[[ 46.5 -13.8 -21.0  -6.4 -18.3  -6.9  16.3   8.1 -63.2  28.9 -28.1 -21.4]
 [ 24.5  23.1  15.2   2.5  -1.9  -5.7  16.7  -3.7  54.0 -10.3  32.4  -9.6]
 [  2.8  -0.7 -25.8  -6.9   6.8 -16.8 -12.2  13.1 -42.7  -0.1 -16.1 -16.3]
 [ 31.4  12.7 -58.3  -8.2   2.7  -8.3  -1.6  -6.8  46.8  15.4 -19.4  17.5]
 [-56.3   2.1  19.3   5.0   2.2 -15.8  -0.6 -16.5 -21.6 -25.0  -4.2  15.6]
 [-43.9 -18.8   3.6  -4.0   0.8   3.1   5.0 -34.4 -16.9  21.0  -3.7 -17.7]
 [ 23.9   6.4  14.9 -41.1   4.6  -3.8  -0.4   5.6 -31.3 -17.3 -19.7  11.7]
 [-14.0  12.5 -40.9  12.0  34.3 -19.5   3.9  -7.5 -66.5  20.7   3.7 -20.5]]
:
[[-56.3   2.1  19.3   5.0   2.2 -15.8  -0.6 -16.5 -21.6 -25.0  -4.2  15.6]
 [-43.9 -18.8   3.6  -4.0   0.8   3.1   5.0 -34.4 -16.9  21.0  -3.7 -17.7]
 [-14.0  12.5 -40.9  12.0  34.3 -19.5   3.9  -7.5 -66.5  20.7   3.7 -20.5]
 [  2.8  -0.7 -25.8  -6.9   6.8 -16.8 -12.2  13.1 -42.7  -0.1 -16.1 -16.3]
 [ 23.9   6.4  14.9 -41.1   4.6  -3.8  -0.4   5.6 -31.3 -17.3 -19.7  11.7]
 [ 24.5  23.1  15.2   2.5  -1.9  -5.7  16.7  -3.7  54.0 -10.3  32.4  -9.6]
 [ 31.4  12.7 -58.3  -8.2   2.7  -8.3  -1.6  -6.8  46.8  15.4 -19.4  17.5]
 [ 46.5 -13.8 -21.0  -6.4 -18.3  -6.9  16.3   8.1 -63.2  28.9 -28.1 -21.4]]

[[ -2.3  -3.1   2.6   2.6   1.2  -0.1  -0.4  -0.7   1.7  -2.1]
 [ -3.3   4.9  31.0  33.9 -11.1 -11.7  -8.5  -1.1  -5.6  -8.4]
 [-10.0  12.7  24.3  54.6 -10.9  13.1 -26.3 -13.1  -8.3 -21.0]
 [-10.3  13.2  29.6  59.4 -12.8  10.3 -27.1 -12.8  -9.2 -22.0]]
:
[[-10.3  13.2  29.6  59.4 -12.8  10.3 -27.1 -12.8  -9.2 -22.0]
 [-10.0  12.7  24.3  54.6 -10.9  13.1 -26.3 -13.1  -8.3 -21.0]
 [ -3.3   4.9  31.0  33.9 -11.1 -11.7  -8.5  -1.1  -5.6  -8.4]
 [ -2.3  -3.1   2.6   2.6   1.2  -0.1  -0.4  -0.7   1.7  -2.1]]

[[ -1.7 -56.4  11.8   4.9 -22.2]
 [-22.4 -42.6   7.0 -30.2  -5.9]
 [  0.2  35.1  -4.8  23.6  26.7]
 [-32.3  -5.6  -8.0 -18.0   1.0]
 [ -4.1   7.3  13.0 -20.8   5.9]
 [ -3.5 -16.2  -4.2   9.5 -18.9]]
:
[[-32.3  -5.6  -8.0 -18.0   1.0]
 [-22.4 -42.6   7.0 -30.2  -5.9]
 [ -4.1   7.3  13.0 -20.8   5.9]
 [ -3.5 -16.2  -4.2   9.5 -18.9]
 [ -1.7 -56.4  11.8   4.9 -22.2]
 [  0.2  35.1  -4.8  23.6  26.7]]

[[-11.7 -11.9 -18.8 -22.3  -6.6  19.1]
 [  6.4  -8.1 -25.6 -32.8  55.6  37.8]
 [ 10.2   8.9   0.5  26.1  -8.5 -32.6]
 [  1.1  26.2  18.3  -0.6 -20.9  16.2]
 [-15.3  25.9  -3.2  -5.7   6.9 -16.8]]
:
[[-15.3  25.9  -3.2  -5.7   6.9 -16.8]
 [-11.7 -11.9 -18.8 -22.3  -6.6  19.1]
 [  1.1  26.2  18.3  -0.6 -20.9  16.2]
 [  6.4  -8.1 -25.6 -32.8  55.6  37.8]
 [ 10.2   8.9   0.5  26.1  -8.5 -32.6]]

[[ -7.5 -12.4 -29.9]
 [ 24.0  -0.4  -6.1]
 [ 45.2  -4.8 -45.6]
 [ 49.1  -3.9 -54.8]
 [  4.2  -8.7 -31.7]
 [ 16.6  -2.1   3.0]
 [-16.5 -12.6  16.9]]
:
[[-16.5 -12.6  16.9]
 [ -7.5 -12.4 -29.9]
 [  4.2  -8.7 -31.7]
 [ 16.6  -2.1   3.0]
 [ 24.0  -0.4  -6.1]
 [ 45.2  -4.8 -45.6]
 [ 49.1  -3.9 -54.8]]

[[ 46.0  59.4  49.3  62.8  52.3 -62.4 -57.1  48.4]
 [-62.7 -27.9 -48.1 -43.8 -25.4  22.5  38.8 -24.4]
 [-27.7 -69.9 -36.6 -58.5 -46.9  47.6  67.6 -55.8]]
:
[[-62.7 -27.9 -48.1 -43.8 -25.4  22.5  38.8 -24.4]
 [-27.7 -69.9 -36.6 -58.5 -46.9  47.6  67.6 -55.8]
 [ 46.0  59.4  49.3  62.8  52.3 -62.4 -57.1  48.4]]

[[ 36.2  36.2  36.0  20.8 -21.8  57.0 -47.3 -27.3]
 [ 40.1  40.1  39.0  -6.0 -45.6  64.4 -62.8 -24.7]
 [-43.3 -43.3 -62.7  -9.4   1.3 -30.7 -26.1  -7.4]
 [-25.3 -25.3  -6.2 -14.8   9.8 -14.8  -5.1 -22.9]
 [-38.9 -38.9 -52.3  -8.4  -9.1 -12.7 -22.4  13.7]]
:
[[-43.3 -43.3 -62.7  -9.4   1.3 -30.7 -26.1  -7.4]
 [-38.9 -38.9 -52.3  -8.4  -9.1 -12.7 -22.4  13.7]
 [-25.3 -25.3  -6.2 -14.8   9.8 -14.8  -5.1 -22.9]
 [ 36.2  36.2  36.0  20.8 -21.8  57.0 -47.3 -27.3]
 [ 40.1  40.1  39.0  -6.0 -45.6  64.4 -62.8 -24.7]]

[[-35.9 -36.7   7.6 -66.3 -24.2  -5.5  -1.4  14.6  -9.4  -0.4  -6.5 -46.7
   24.4 -11.0 -33.1]
 [-23.7  -6.0  38.8   5.3  32.2  10.8 -10.6  28.4  14.0  33.9   9.4   1.3
   14.4 -19.6  13.9]
 [-39.7 -31.1   2.4 -60.3 -37.6   3.5  -7.2  -0.4 -10.9  -7.3 -38.4 -28.4
   31.7 -19.1 -19.5]]
:
[[-39.7 -31.1   2.4 -60.3 -37.6   3.5  -7.2  -0.4 -10.9  -7.3 -38.4 -28.4
   31.7 -19.1 -19.5]
 [-35.9 -36.7   7.6 -66.3 -24.2  -5.5  -1.4  14.6  -9.4  -0.4  -6.5 -46.7
   24.4 -11.0 -33.1]
 [-23.7  -6.0  38.8   5.3  32.2  10.8 -10.6  28.4  14.0  33.9   9.4   1.3
   14.4 -19.6  13.9]]

[[ -5.8  61.7   3.5]
 [-30.8  10.4  31.6]
 [-19.9  22.0  -1.0]
 [-24.9  22.2  11.9]
 [-33.1   2.8  40.6]
 [-29.2  -5.1  31.1]
 [-33.4 -14.0  46.8]
 [-28.7  18.0  23.6]
 [-25.6  23.1  14.0]
 [-24.0  76.8  -4.5]
 [-18.0  37.4   2.6]
 [-20.5  45.2   6.8]]
:
[[-33.4 -14.0  46.8]
 [-33.1   2.8  40.6]
 [-30.8  10.4  31.6]
 [-29.2  -5.1  31.1]
 [-28.7  18.0  23.6]
 [-25.6  23.1  14.0]
 [-24.9  22.2  11.9]
 [-24.0  76.8  -4.5]
 [-20.5  45.2   6.8]
 [-19.9  22.0  -1.0]
 [-18.0  37.4   2.6]
 [ -5.8  61.7   3.5]]
